Here is a tiny trained network, its code and every weight. The questions are about switching its units off for an input and a class, where a switched-off unit gives its printed mean instead of its output.

import numpy as np


def w(rows, s, z=0):
    codes = np.array(rows[::2]) - 128.0
    scale = np.full(codes.shape[1], s)
    scale[-1] = z or s
    return codes * scale


def f(y):
    return y / 2 * (1 + np.tanh(0.7978845608 * (y + 0.044715 * y**3)))


def log_softmax(a):
    a = a - a.max(-1, keepdims=True)
    return a - np.log(np.exp(a).sum(-1, keepdims=True))


def net(x, mask):
    res = np.array(x, float).reshape(1, 6) / 4 @ E
    y = f(res @ A[0][:, :-1].T + A[0][:, -1])
    res = res + np.where(mask, y, B[0][:, -1]) @ B[0][:, :-1]
    return log_softmax(res[-1] @ U[:, :-1].T + U[:, -1])


A, B = {}, {}
E = w([
[206,43,137,185,116,165,107,121,125],'x0',
[134,207,171,164,152,130,166,106,62],'x1',
[137,87,57,120,181,105,214,73,134],'x2',
[122,89,109,122,254,155,99,184,29],'x3',
[96,86,157,148,124,194,127,74,191],'x4',
[122,105,201,37,145,136,82,61,96],'x5',
],0.0094)
A[0] = w([
[118,209,107,244,95,125,232,107,119,188],'neuron 1',
[172,110,103,51,116,103,118,62,189,255],'neuron 2',
[123,136,146,138,34,122,95,120,197,233],'neuron 3',
[147,102,146,156,137,153,83,121,93,102],'neuron 4',
[155,77,94,153,163,205,84,147,65,186],'neuron 5',
[72,127,130,64,203,119,121,113,137,158],'neuron 6',
[164,93,193,75,34,133,84,73,112,172],'neuron 7',
[105,83,151,125,86,181,147,124,214,125],'neuron 8',
[140,148,202,117,91,102,157,91,102,168],'neuron 9',
[187,76,126,191,182,188,81,139,95,190],'neuron 10',
[127,153,192,37,101,164,75,53,107,164],'neuron 11',
[187,72,131,160,185,225,52,143,94,172],'neuron 12',
[76,175,128,40,178,53,74,204,49,172],'neuron 13',
[121,61,79,143,83,111,144,132,238,123],'neuron 14',
[144,161,157,120,4,122,96,155,181,220],'neuron 15',
[162,153,96,191,35,124,127,200,237,191],'neuron 16',
[185,43,72,108,132,102,149,97,179,197],'neuron 17',
[176,136,33,106,167,83,241,69,111,230],'neuron 18',
[46,134,164,98,219,154,119,103,105,135],'neuron 19',
[179,27,134,188,151,254,87,156,78,188],'neuron 20',
[64,136,226,63,140,202,104,53,139,171],'neuron 21',
[83,76,104,158,80,185,120,143,213,153],'neuron 22',
],0.007,0.0034)
B[0] = w([
[176,175,165,245,213,126,160,75,132,222],'neuron 1',
[170,46,83,109,65,129,104,118,153,207],'neuron 2',
[98,161,103,165,96,94,48,77,131,222],'neuron 3',
[94,122,151,111,139,128,125,128,146,157],'neuron 4',
[60,81,204,125,132,108,186,176,69,215],'neuron 5',
[168,143,122,53,112,188,177,171,130,191],'neuron 6',
[127,85,163,112,103,74,75,100,176,211],'neuron 7',
[89,108,94,108,155,124,83,86,144,190],'neuron 8',
[181,108,168,112,130,87,148,122,130,171],'neuron 9',
[51,98,192,161,114,122,160,163,89,221],'neuron 10',
[185,113,168,47,83,79,142,110,224,224],'neuron 11',
[34,55,216,115,117,137,162,168,120,233],'neuron 12',
[145,159,91,44,195,74,162,201,103,253],'neuron 13',
[88,120,33,117,124,174,74,61,102,202],'neuron 14',
[121,163,164,146,146,102,3,107,145,233],'neuron 15',
[85,209,124,170,143,205,37,106,83,241],'neuron 16',
[126,52,96,142,76,187,113,171,86,198],'neuron 17',
[211,71,87,181,130,150,179,162,92,236],'neuron 18',
[130,194,141,79,116,161,211,133,145,203],'neuron 19',
[10,85,182,165,91,133,157,143,100,254],'neuron 20',
[134,147,160,64,72,149,176,97,246,238],'neuron 21',
[41,123,85,134,157,151,91,67,129,201],'neuron 22',
],0.0076,0.0084)
U = w([
[151,174,153,54,99,214,196,116,183,102],'0',
[26,70,233,135,120,134,169,180,83,189],'1',
[199,149,141,239,198,110,232,90,115,230],'2',
[56,132,58,145,120,185,75,63,136,84],'3',
[156,172,79,43,204,49,156,219,59,216],'4',
[156,83,172,81,70,21,89,88,208,9],'5',
[138,254,174,188,126,133,67,140,98,72],'6',
[179,30,73,139,71,174,142,153,84,144],'7',
],0.008,0.0012)

Each question gives the input, the list of numbers given to net, and the class t.
The units are the neurons (one row each of A and B). Each row of codes is followed by its name. A weight is (code - 128) times the scale printed after its matrix; where a second scale follows, it is the last column's (A, B and U).
mask holds one flag per neuron, in row order. A switched-off neuron (its flag False) gives its mean, the last column of its row in B, instead of its output. The means were averaged over made-up inputs and are rounded, as every weight is.
A unit's drop is (log p(t) with every unit on - log p(t) with that unit switched off) / (log p(t) with every unit on - log p(t) with every unit switched off).
The circuit of an input: a set's keep is (log p(t) with only the set's units on - log p(t) with every unit switched off) / (log p(t) with every unit on - log p(t) with every unit switched off). Starting from the 12 units with the biggest drops (on a tie, the unit counted first), units are removed one at a time, each time the one whose removal leaves the highest keep (on an exact tie, the one counted first), for as long as the keep stays at least 0.8.
units of the circuit, in order: the units of the circuit, biggest drop first
unit that matters most: the unit with the biggest drop
k most important neurons: the k neurons with the biggest drops, biggest first
drop of u: that unit's drop, to one decimal
input [-5,-4,6,0,-3,-8], class 2: units of the circuit, in order => (neuron 1)
input [-3,3,5,3,-4,-4], class 2: 2 most important neurons => (neuron 1; neuron 18)
input [8,-6,4,-6,-6,-1], class 3: units of the circuit, in order => (neuron 16; neuron 14)
input [8,-8,0,0,4,7], class 1: 2 most important neurons => (neuron 20; neuron 12)
input [6,-7,4,3,-6,-6], class 1: 4 most important neurons => (neuron 20; neuron 5; neuron 10; neuron 12)
input [5,-8,5,-4,8,6], class 3: 4 most important neurons => (neuron 14; neuron 22; neuron 17; neuron 8)
input [-3,5,4,5,-6,-6], class 2: 2 most important neurons => (neuron 1; neuron 18)
input [-8,-8,-2,0,-7,8], class 4: 2 most important neurons => (neuron 13; neuron 6)
input [4,-3,6,-4,-4,7], class 7: 2 most important neurons => (neuron 17; neuron 18)
input [0,5,7,4,-2,0], class 2: 2 most important neurons => (neuron 18; neuron 1)
input [7,-5,8,-3,-1,-8], class 3: 2 most important neurons => (neuron 16; neuron 14)
input [-7,1,-6,1,0,-3], class 6: 3 most important neurons => (neuron 18; neuron 5; neuron 15)
input [-5,3,-8,2,5,3], class 0: 2 most important neurons => (neuron 19; neuron 21)
input [-8,-1,8,-4,7,-2], class 3: unit that matters most => neuron 14
input [-6,4,-3,6,0,3], class 4: drop of neuron 13 => 0.5
input [-1,0,1,-1,6,8], class 5: drop of neuron 21 => 0.0
input [4,5,6,-5,1,0], class 2: drop of neuron 1 => 0.4
